Here is a tiny trained network, its code and every weight. The questions are about switching its units off for an input and a target symbol, where a switched-off unit gives its printed mean instead of its output.

import numpy as np


def w(rows, s, z=0):
    codes = np.array(rows[::2]) - 128.0
    scale = np.full(codes.shape[1], s)
    scale[-1] = z or s
    return codes * scale


def norm(h):
    return h / np.sqrt((h * h).mean(-1, keepdims=True) + 1e-5)


def f(y):
    return np.maximum(y, 0)


def softmax(a):
    e = np.exp(a - a.max(-1, keepdims=True))
    return e / e.sum(-1, keepdims=True)


def log_softmax(a):
    a = a - a.max(-1, keepdims=True)
    return a - np.log(np.exp(a).sum(-1, keepdims=True))


def net(x, mask):
    ids = ['αδζηθλμπστφω'.index(c) for c in x.split()]
    T = len(ids)
    res = E[ids] + P[:T]
    u = 0
    for l in range(2):
        r = norm(res)
        for j in range(3):
            rows = slice(2 * j, 2 * j + 2)
            q, k, v = (r @ M[l][rows].T for M in (Q, K, V))
            z = softmax(np.where(np.tri(T) > 0, q @ k.T / 2**0.5, -1e9)) @ v
            o = O[l][rows]
            res = res + np.where(mask[u + j], z, o[:, -1]) @ o[:, :-1]
        u += 3
        y = f(norm(res) @ A[l][:, :-1].T + A[l][:, -1])
        res = res + np.where(mask[u : u + 12], y, B[l][:, -1]) @ B[l][:, :-1]
        u += 12
    return log_softmax(norm(res)[-1] @ U[:, :-1].T + U[:, -1])


Q, K, V, O, A, B = {}, {}, {}, {}, {}, {}
E = w([
[45,131,94,95,42,1,157],'α',
[157,111,139,132,144,112,151],'δ',
[130,112,133,119,111,149,102],'ζ',
[116,117,126,154,148,142,130],'η',
[118,144,167,125,120,119,146],'θ',
[132,119,134,156,168,105,165],'λ',
[156,98,126,129,133,135,129],'μ',
[144,141,135,157,149,135,148],'π',
[137,91,120,143,153,125,136],'σ',
[154,145,137,143,125,129,149],'τ',
[127,92,123,131,136,143,115],'φ',
[127,125,125,143,125,163,111],'ω',
],0.024)
P = w([
[130,99,144,46,139,167,168],'0',
[139,63,240,162,98,103,54],'1',
[141,130,149,128,144,104,52],'2',
[119,98,162,145,79,136,138],'3',
[114,157,60,25,118,164,208],'4',
[125,184,117,71,194,143,102],'5',
[136,167,69,117,114,84,94],'6',
[183,119,247,188,108,137,55],'7',
[86,95,236,147,200,184,110],'8',
[168,231,144,135,184,191,123],'9',
],0.013)
Q[0] = w([
[123,147,212,91,241,209,107],'0.h0',
[150,84,227,254,101,95,53],'0.h0',
[236,157,138,215,62,48,39],'0.h1',
[117,81,225,175,160,136,87],'0.h1',
[141,141,150,109,137,154,170],'0.h2',
[104,119,177,98,126,93,185],'0.h2',
],0.0096)
K[0] = w([
[131,190,69,103,162,60,66],'0.h0',
[103,179,72,8,189,192,201],'0.h0',
[86,131,70,132,69,160,205],'0.h1',
[134,200,42,18,205,126,133],'0.h1',
[105,165,129,102,149,116,125],'0.h2',
[87,119,119,83,114,82,158],'0.h2',
],0.012)
V[0] = w([
[253,139,125,76,76,72,156],'0.h0',
[100,54,154,117,175,19,161],'0.h0',
[227,109,134,144,59,172,106],'0.h1',
[116,215,227,107,120,125,130],'0.h1',
[67,122,75,93,74,29,179],'0.h2',
[104,110,174,111,133,121,67],'0.h2',
],0.011)
O[0] = w([
[91,104,94,94,220,109,23,152],'0.h0',
[132,164,91,248,120,198,56,215],'0.h0',
[97,85,175,72,205,145,162,83],'0.h1',
[226,106,97,90,129,84,101,254],'0.h1',
[99,176,146,135,137,129,69,84],'0.h2',
[111,144,227,154,118,90,127,184],'0.h2',
],0.011,0.0047)
A[0] = w([
[112,161,141,121,223,21,194,203],'0.n0',
[108,253,194,92,127,158,88,194],'0.n1',
[173,196,73,129,121,143,169,204],'0.n2',
[107,44,74,202,174,114,188,214],'0.n3',
[150,155,64,132,16,94,209,85],'0.n4',
[147,114,134,115,197,230,223,96],'0.n5',
[158,54,197,181,120,176,156,253],'0.n6',
[105,134,194,102,128,70,73,111],'0.n7',
[12,122,31,91,63,57,115,94],'0.n8',
[138,155,215,165,115,112,63,215],'0.n9',
[137,4,178,215,149,13,128,124],'0.n10',
[62,118,144,164,82,98,124,142],'0.n11',
],0.0075,0.004)
B[0] = w([
[111,12,82,84,93,183,104,198],'0.n0',
[253,141,165,77,204,114,174,207],'0.n1',
[140,68,137,141,78,133,157,199],'0.n2',
[239,221,223,58,125,127,129,194],'0.n3',
[136,124,145,148,94,149,109,162],'0.n4',
[133,167,157,67,176,55,117,185],'0.n5',
[156,164,165,63,189,120,115,253],'0.n6',
[172,190,119,111,105,193,120,182],'0.n7',
[39,91,111,129,9,70,112,150],'0.n8',
[187,106,101,48,156,175,170,254],'0.n9',
[113,112,73,92,66,231,114,230],'0.n10',
[158,98,118,83,119,167,11,165],'0.n11',
],0.0068,0.0069)
Q[1] = w([
[81,136,82,252,164,139,113],'1.h0',
[159,112,190,115,146,187,57],'1.h0',
[60,123,109,136,61,107,95],'1.h1',
[82,168,50,142,143,44,202],'1.h1',
[109,185,74,113,188,106,195],'1.h2',
[123,132,89,135,80,174,132],'1.h2',
],0.014)
K[1] = w([
[2,108,62,141,54,208,66],'1.h0',
[128,207,50,117,187,77,146],'1.h0',
[191,189,131,110,185,153,174],'1.h1',
[207,41,238,138,137,181,72],'1.h1',
[176,7,225,191,86,197,52],'1.h2',
[74,138,102,162,94,139,90],'1.h2',
],0.009)
V[1] = w([
[110,146,113,119,65,134,188],'1.h0',
[187,129,174,77,125,162,132],'1.h0',
[141,74,87,149,170,134,178],'1.h1',
[39,163,104,78,2,69,31],'1.h1',
[66,150,108,68,77,110,115],'1.h2',
[113,133,205,84,84,139,44],'1.h2',
],0.01)
O[1] = w([
[86,126,184,99,71,164,77,97],'1.h0',
[166,121,173,215,149,91,122,254],'1.h0',
[87,230,42,127,56,195,253,93],'1.h1',
[132,49,176,121,77,125,41,162],'1.h1',
[117,124,127,172,204,64,56,105],'1.h2',
[82,36,183,224,127,45,31,174],'1.h2',
],0.0077,0.011)
A[1] = w([
[117,101,177,82,104,181,87,134],'1.n0',
[165,175,90,211,131,169,118,210],'1.n1',
[148,187,184,81,199,183,148,194],'1.n2',
[107,40,110,10,158,119,99,122],'1.n3',
[169,95,91,185,134,171,105,198],'1.n4',
[107,123,200,143,155,62,101,2],'1.n5',
[127,120,196,185,143,127,181,72],'1.n6',
[69,45,114,184,126,103,101,243],'1.n7',
[176,128,125,107,226,61,162,79],'1.n8',
[91,214,56,75,48,115,180,108],'1.n9',
[87,67,168,75,79,66,163,123],'1.n10',
[120,149,105,101,192,143,71,112],'1.n11',
],0.013,0.0018)
B[1] = w([
[195,152,67,131,118,96,135,193],'1.n0',
[98,162,157,88,117,75,122,209],'1.n1',
[70,76,62,178,149,73,132,255],'1.n2',
[69,207,127,163,51,162,94,201],'1.n3',
[123,159,171,111,156,80,105,215],'1.n4',
[244,134,50,150,132,146,149,190],'1.n5',
[74,149,144,132,103,195,100,175],'1.n6',
[125,63,101,140,106,101,60,180],'1.n7',
[147,103,137,121,80,171,117,246],'1.n8',
[117,60,77,175,77,86,77,152],'1.n9',
[79,123,153,127,182,51,86,172],'1.n10',
[141,153,174,13,101,157,131,163],'1.n11',
],0.011,0.0096)
U = w([
[128,128,102,146,130,126,95,53],'α',
[133,147,161,179,35,161,161,165],'δ',
[142,77,120,236,170,170,141,3],'ζ',
[98,44,118,165,81,115,69,230],'η',
[223,134,140,87,109,66,107,67],'θ',
[114,161,102,39,71,189,121,141],'λ',
[89,166,143,183,199,130,120,234],'μ',
[164,61,46,119,92,142,178,215],'π',
[90,78,97,101,205,200,104,156],'σ',
[149,247,77,151,120,117,119,93],'τ',
[109,161,109,52,220,102,107,51],'φ',
[79,80,194,63,119,82,161,78],'ω',
],0.014,0.0032)

Each question gives the input, a string of symbols that net reads in full, and the target symbol t.
The units are the heads (2 rows each of Q, K, V and O) and the neurons (one row each of A and B). Each row of codes is followed by its name. A weight is (code - 128) times the scale printed after its matrix; where a second scale follows, it is the last column's (O, A, B and U).
mask holds one flag per unit, layer by layer, with each layer's heads first. A switched-off unit (its flag False) gives its mean, the last column of its rows in O or B, instead of its output. The means were averaged over made-up inputs and are rounded, as every weight is.
A unit's drop is (log p(t) with every unit on - log p(t) with that unit switched off) / (log p(t) with every unit on - log p(t) with every unit switched off).
The circuit of an input: a set's keep is (log p(t) with only the set's units on - log p(t) with every unit switched off) / (log p(t) with every unit on - log p(t) with every unit switched off). Starting from the 12 units with the biggest drops (on a tie, the unit counted first), units are removed one at a time, each time the one whose removal leaves the highest keep (on an exact tie, the one counted first), for as long as the keep stays at least 0.8.
units of the circuit, in order: the units of the circuit, biggest drop first
top k neurons: the k neurons with the biggest drops, biggest first
top k neurons in layer l: the k neurons of layer l with the biggest drops, biggest first
which heads matter: for each layer, one digit per head in row order, 1 if its drop is at least 0.15 and else 0, layers parted by /
input λ φ θ σ ω η θ π, target ω: units of the circuit, in order	(0.h0 0.h1)
input θ π ω τ η π τ π, target δ: top neuron	(1.n6)
input θ π θ η, target θ: units of the circuit, in order	(0.h1 1.n2)
input ω μ θ π π, target σ: top 2 neurons in layer 1	(1.n2 1.n8)
input θ θ π ζ α θ π π δ λ, target η: units of the circuit, in order	(1.h1 0.n0)
input φ π θ α μ θ ω δ η τ, target η: which heads matter	101 / 010
input σ ω ζ π, target μ: which heads matter	110 / 000
input π π θ μ, target π: which heads matter	001 / 010
input δ η μ σ σ τ θ θ ζ, target λ: units of the circuit, in order	(0.h0 1.n3 1.h1 1.n11)
input φ η θ σ, target ζ: which heads matter	010 / 010
input η θ λ θ θ θ η η, target θ: which heads matter	010 / 000
input λ π η θ θ δ σ σ ζ, target φ: which heads matter	000 / 010
input μ τ θ θ φ, target λ: top 3 neurons	(1.n3 1.n11 1.n8)
input φ θ π, target ζ: top neuron	(1.n2)
input η η θ λ σ θ π θ, target μ: which heads matter	010 / 010
input θ σ μ θ η, target μ: which heads matter	110 / 000
input θ θ θ α λ π τ, target η: top 3 neurons	(0.n2 0.n8 1.n7)
input μ α θ θ ζ, target η: which heads matter	000 / 011
input η π η π ω, target π: which heads matter	011 / 010
input μ θ θ, target σ: top neuron in layer 1	(1.n2)
input ζ θ θ, target η: top 3 neurons in layer 1	(1.n3 1.n10 1.n2)
input μ λ θ, target σ: which heads matter	010 / 010
input θ η ω η η θ, target ω: which heads matter	100 / 000
input θ π π θ θ λ ω π φ θ, target ω: top 2 neurons in layer 1	(1.n10 1.n5)
